Here is a tiny trained network, its code and every weight. The questions are about switching its units off for an input and a class, where a switched-off unit gives its printed mean instead of its output.

import numpy as np


def w(rows, s, z=0):
    codes = np.array(rows[::2]) - 128.0
    scale = np.full(codes.shape[1], s)
    scale[-1] = z or s
    return codes * scale


def f(y):
    return np.maximum(y, 0)


def log_softmax(a):
    a = a - a.max(-1, keepdims=True)
    return a - np.log(np.exp(a).sum(-1, keepdims=True))


def net(x, mask):
    res = np.array(x, float).reshape(1, 6) / 4 @ E
    y = f(res @ A[0][:, :-1].T + A[0][:, -1])
    res = res + np.where(mask, y, B[0][:, -1]) @ B[0][:, :-1]
    return log_softmax(res[-1] @ U[:, :-1].T + U[:, -1])


A, B = {}, {}
E = w([
[91,73,192,129,213,159,70,20,160,60,160,97],'x0',
[143,131,69,69,174,209,110,148,253,198,238,132],'x1',
[212,34,69,234,152,193,202,147,91,143,114,28],'x2',
[113,127,121,128,135,128,119,137,122,130,128,122],'x3',
[131,137,128,126,129,128,123,130,130,121,127,118],'x4',
[131,130,131,132,133,126,123,131,128,132,124,125],'x5',
],0.015)
A[0] = w([
[68,152,209,84,161,129,44,56,148,65,163,180,174],'neuron 1',
[176,49,104,209,201,193,145,80,113,101,139,88,44],'neuron 2',
[130,101,80,56,171,168,107,92,194,121,179,139,51],'neuron 3',
[113,225,122,87,85,89,132,191,111,183,125,172,255],'neuron 4',
[98,147,74,121,115,137,128,185,148,164,135,151,59],'neuron 5',
[157,141,60,77,185,220,117,152,241,211,248,147,120],'neuron 6',
[173,127,57,157,76,134,197,204,90,170,84,92,187],'neuron 7',
[193,95,58,198,87,160,176,186,99,178,130,83,110],'neuron 8',
[123,132,175,125,166,122,130,88,93,103,112,121,161],'neuron 9',
[152,111,117,144,139,150,160,130,106,121,85,82,144],'neuron 10',
[131,54,140,161,182,163,122,67,126,123,126,61,102],'neuron 11',
[125,192,98,114,42,109,133,161,125,128,129,203,198],'neuron 12',
[148,86,77,164,172,169,175,146,149,149,140,91,29],'neuron 13',
],0.012,0.0094)
B[0] = w([
[72,166,161,104,176,82,162,107,141,120,147,116,224],'neuron 1',
[148,79,130,158,133,179,73,101,123,107,121,113,191],'neuron 2',
[89,98,107,110,132,146,113,117,177,143,141,102,190],'neuron 3',
[162,174,119,99,70,104,78,152,114,151,101,176,213],'neuron 4',
[140,145,119,104,102,145,173,141,143,142,160,95,161],'neuron 5',
[128,143,63,73,128,193,119,129,218,201,248,115,255],'neuron 6',
[109,119,92,170,122,112,171,174,105,145,107,117,208],'neuron 7',
[129,102,92,158,125,161,189,156,108,117,139,92,201],'neuron 8',
[112,125,161,126,134,114,118,100,122,103,116,157,160],'neuron 9',
[147,124,122,147,147,126,128,127,112,100,114,123,162],'neuron 10',
[151,90,159,142,139,149,77,102,103,86,136,148,181],'neuron 11',
[158,145,108,92,89,97,139,145,161,145,108,143,194],'neuron 12',
[119,69,110,153,115,154,142,120,133,149,153,98,172],'neuron 13',
],0.018,0.043)
U = w([
[167,198,163,107,40,25,99,179,65,157,9,225,247],'0',
[188,208,77,32,59,136,109,190,200,217,178,187,55],'1',
[167,88,86,230,126,114,218,218,17,108,31,78,196],'2',
[164,75,33,166,116,202,231,206,146,205,199,53,49],'3',
[22,175,254,106,215,34,128,50,84,77,107,137,197],'4',
[31,174,148,55,226,124,103,55,212,153,229,105,34],'5',
[188,50,195,226,176,169,33,39,36,42,74,97,97],'6',
[159,20,93,155,173,232,9,49,166,130,203,55,45],'7',
],0.0096,0.012)

Each question gives the input, the list of numbers given to net, and the class t.
The units are the neurons (one row each of A and B). Each row of codes is followed by its name. A weight is (code - 128) times the scale printed after its matrix; where a second scale follows, it is the last column's (A, B and U).
mask holds one flag per neuron, in row order. A switched-off neuron (its flag False) gives its mean, the last column of its row in B, instead of its output. The means were averaged over made-up inputs and are rounded, as every weight is.
A unit's drop is (log p(t) with every unit on - log p(t) with that unit switched off) / (log p(t) with every unit on - log p(t) with every unit switched off).
The circuit of an input: a set's keep is (log p(t) with only the set's units on - log p(t) with every unit switched off) / (log p(t) with every unit on - log p(t) with every unit switched off). Starting from the 12 units with the biggest drops (on a tie, the unit counted first), units are removed one at a time, each time the one whose removal leaves the highest keep (on an exact tie, the one counted first), for as long as the keep stays at least 0.8.
circuit, biggest first: the units of the circuit, biggest drop first
unit that matters most: the unit with the biggest drop
k most important neurons: the k neurons with the biggest drops, biggest first
drop of u: that unit's drop, to one decimal
input [1,6,1,-7,1,-2], class 7: 3 most important neurons -> neuron 1; neuron 7; neuron 4
input [-5,2,0,-2,6,-1], class 1: unit that matters most -> neuron 4
input [1,-5,6,8,-5,-6], class 6: circuit, biggest first -> neuron 6; neuron 2
input [0,-7,6,-4,-5,3], class 2: 2 most important neurons -> neuron 6; neuron 7
input [-7,-5,-1,6,-7,-3], class 0: 2 most important neurons -> neuron 6; neuron 4
input [1,-8,-6,-7,-3,-4], class 4: 2 most important neurons -> neuron 1; neuron 6
input [-8,4,0,-4,7,-6], class 1: 2 most important neurons -> neuron 4; neuron 12
input [1,-5,-8,0,-4,-7], class 4: 2 most important neurons -> neuron 1; neuron 6
input [1,3,8,6,0,5], class 7: 2 most important neurons -> neuron 2; neuron 11
input [-6,-6,-2,-1,-8,6], class 0: drop of neuron 9 -> 0.0
input [8,-5,6,-5,4,-7], class 6: drop of neuron 6 -> 0.2
input [7,-3,1,1,7,0], class 6: drop of neuron 6 -> 0.4
